Below are the code and all the weights of a small trained network. Each question names an input and a class and asks about switching units off, where a switched-off unit gives its printed mean instead of its output.

import numpy as np


def w(rows, s, z=0):
    codes = np.array(rows[::2]) - 128.0
    scale = np.full(codes.shape[1], s)
    scale[-1] = z or s
    return codes * scale


def f(y):
    return np.maximum(y, 0)


def log_softmax(a):
    a = a - a.max(-1, keepdims=True)
    return a - np.log(np.exp(a).sum(-1, keepdims=True))


def net(x, mask):
    res = np.array(x, float).reshape(1, 5) / 4 @ E
    y = f(res @ A[0][:, :-1].T + A[0][:, -1])
    res = res + np.where(mask, y, B[0][:, -1]) @ B[0][:, :-1]
    return log_softmax(res[-1] @ U[:, :-1].T + U[:, -1])


A, B = {}, {}
E = w([
[128,127,129,130,129,129],'x0',
[139,146,2,122,151,140],'x1',
[127,184,157,225,174,154],'x2',
[126,40,128,104,141,217],'x3',
[205,116,157,80,236,110],'x4',
],0.012)
A[0] = w([
[162,171,213,48,89,164,105],'N0',
[88,111,212,133,63,100,68],'N1',
[133,188,121,163,124,66,50],'N2',
[114,98,113,38,69,152,60],'N3',
[162,139,6,127,126,123,99],'N4',
[58,147,121,132,88,123,80],'N5',
[63,161,127,137,105,38,85],'N6',
[86,163,118,118,122,122,82],'N7',
[128,196,119,126,81,119,135],'N8',
[153,136,122,136,138,54,33],'N9',
[132,106,132,136,125,189,2],'N10',
[52,164,110,157,88,146,60],'N11',
[107,162,137,117,81,166,59],'N12',
[141,123,130,147,152,234,130],'N13',
[121,75,94,107,100,61,41],'N14',
[54,58,117,135,130,179,132],'N15',
[175,95,140,89,160,135,98],'N16',
[134,108,129,95,201,114,70],'N17',
[127,117,112,24,77,97,154],'N18',
[51,85,93,193,74,186,108],'N19',
[79,167,128,206,173,201,142],'N20',
[114,97,108,132,58,110,100],'N21',
[90,151,57,132,126,169,108],'N22',
],0.013,0.0065)
B[0] = w([
[122,99,132,149,129,167,185],'N0',
[145,69,170,172,132,163,207],'N1',
[152,91,79,84,118,110,179],'N2',
[169,165,117,140,96,127,207],'N3',
[130,37,203,191,136,163,226],'N4',
[123,140,119,105,182,174,189],'N5',
[113,100,103,94,127,84,192],'N6',
[109,119,104,95,132,142,150],'N7',
[68,100,101,108,97,59,185],'N8',
[117,101,112,72,139,97,153],'N9',
[111,102,77,80,124,79,149],'N10',
[133,157,135,109,181,158,205],'N11',
[174,108,131,98,158,156,162],'N12',
[127,116,79,77,90,80,199],'N13',
[208,149,125,149,107,144,168],'N14',
[55,92,100,70,83,54,215],'N15',
[113,163,131,113,143,117,184],'N16',
[75,155,113,111,174,137,176],'N17',
[176,179,107,155,98,145,226],'N18',
[113,163,121,97,200,145,255],'N19',
[251,166,118,158,62,125,227],'N20',
[142,166,110,103,173,156,192],'N21',
[100,90,171,154,114,150,202],'N22',
],0.011,0.013)
U = w([
[147,180,138,84,247,148,99],'0',
[127,97,117,81,107,66,89],'1',
[199,196,131,149,90,141,90],'2',
[141,53,189,166,154,160,93],'3',
[122,159,140,129,135,118,254],'4',
],0.014,0.018)

Each question gives the input, the list of numbers given to net, and the class t.
The units are the neurons (one row each of A and B). Each row of codes is followed by its name. A weight is (code - 128) times the scale printed after its matrix; where a second scale follows, it is the last column's (A, B and U).
mask holds one flag per neuron, in row order. A switched-off neuron (its flag False) gives its mean, the last column of its row in B, instead of its output. The means were averaged over made-up inputs and are rounded, as every weight is.
A unit's drop is (log p(t) with every unit on - log p(t) with that unit switched off) / (log p(t) with every unit on - log p(t) with every unit switched off).
The circuit of an input: a set's keep is (log p(t) with only the set's units on - log p(t) with every unit switched off) / (log p(t) with every unit on - log p(t) with every unit switched off). Starting from the 12 units with the biggest drops (on a tie, the unit counted first), units are removed one at a time, each time the one whose removal leaves the highest keep (on an exact tie, the one counted first), for as long as the keep stays at least 0.8.
circuit, biggest first: the units of the circuit, biggest drop first
most important unit: the unit with the biggest drop
k most important neurons: the k neurons with the biggest drops, biggest first
drop of u: that unit's drop, to one decimal
input [6,0,6,8,2], class 1: most important unit	N13
input [0,7,7,-6,2], class 2: 2 most important neurons	[N20; N15]
input [6,-6,8,-8,-8], class 0: circuit, biggest first	[N11; N5]
input [2,-8,3,-6,6], class 3: circuit, biggest first	[N1; N0]
input [-6,6,6,0,0], class 2: 2 most important neurons	[N20; N1]
input [5,-1,7,-3,-7], class 0: circuit, biggest first	[N19; N11]
input [-4,-7,0,-6,-1], class 3: 3 most important neurons	[N1; N15; N13]
input [5,-4,-8,-7,-8], class 0: 2 most important neurons	[N5; N21]
input [-7,-8,8,5,1], class 2: 4 most important neurons	[N20; N4; N13; N22]
input [-7,-3,-7,-3,5], class 2: 2 most important neurons	[N18; N19]
input [-5,-1,6,-4,-1], class 2: 2 most important neurons	[N20; N15]
input [-1,-4,6,-1,-3], class 2: 3 most important neurons	[N20; N4; N15]
input [-3,6,6,0,0], class 2: 2 most important neurons	[N20; N1]
input [6,-8,3,-3,-7], class 3: circuit, biggest first	[N1]
input [-1,-8,5,8,0], class 1: 2 most important neurons	[N13; N15]
input [-3,-5,-7,-6,0], class 2: 2 most important neurons	[N18; N15]
input [-1,-6,-1,-4,5], class 3: 2 most important neurons	[N19; N0]
input [-4,8,7,-7,-5], class 3: drop of N6	-0.1
input [-7,-7,2,-1,-1], class 3: drop of N1	0.1
input [2,3,7,6,-7], class 0: drop of N7	0.0
input [4,-7,-2,-7,-4], class 1: most important unit	N6
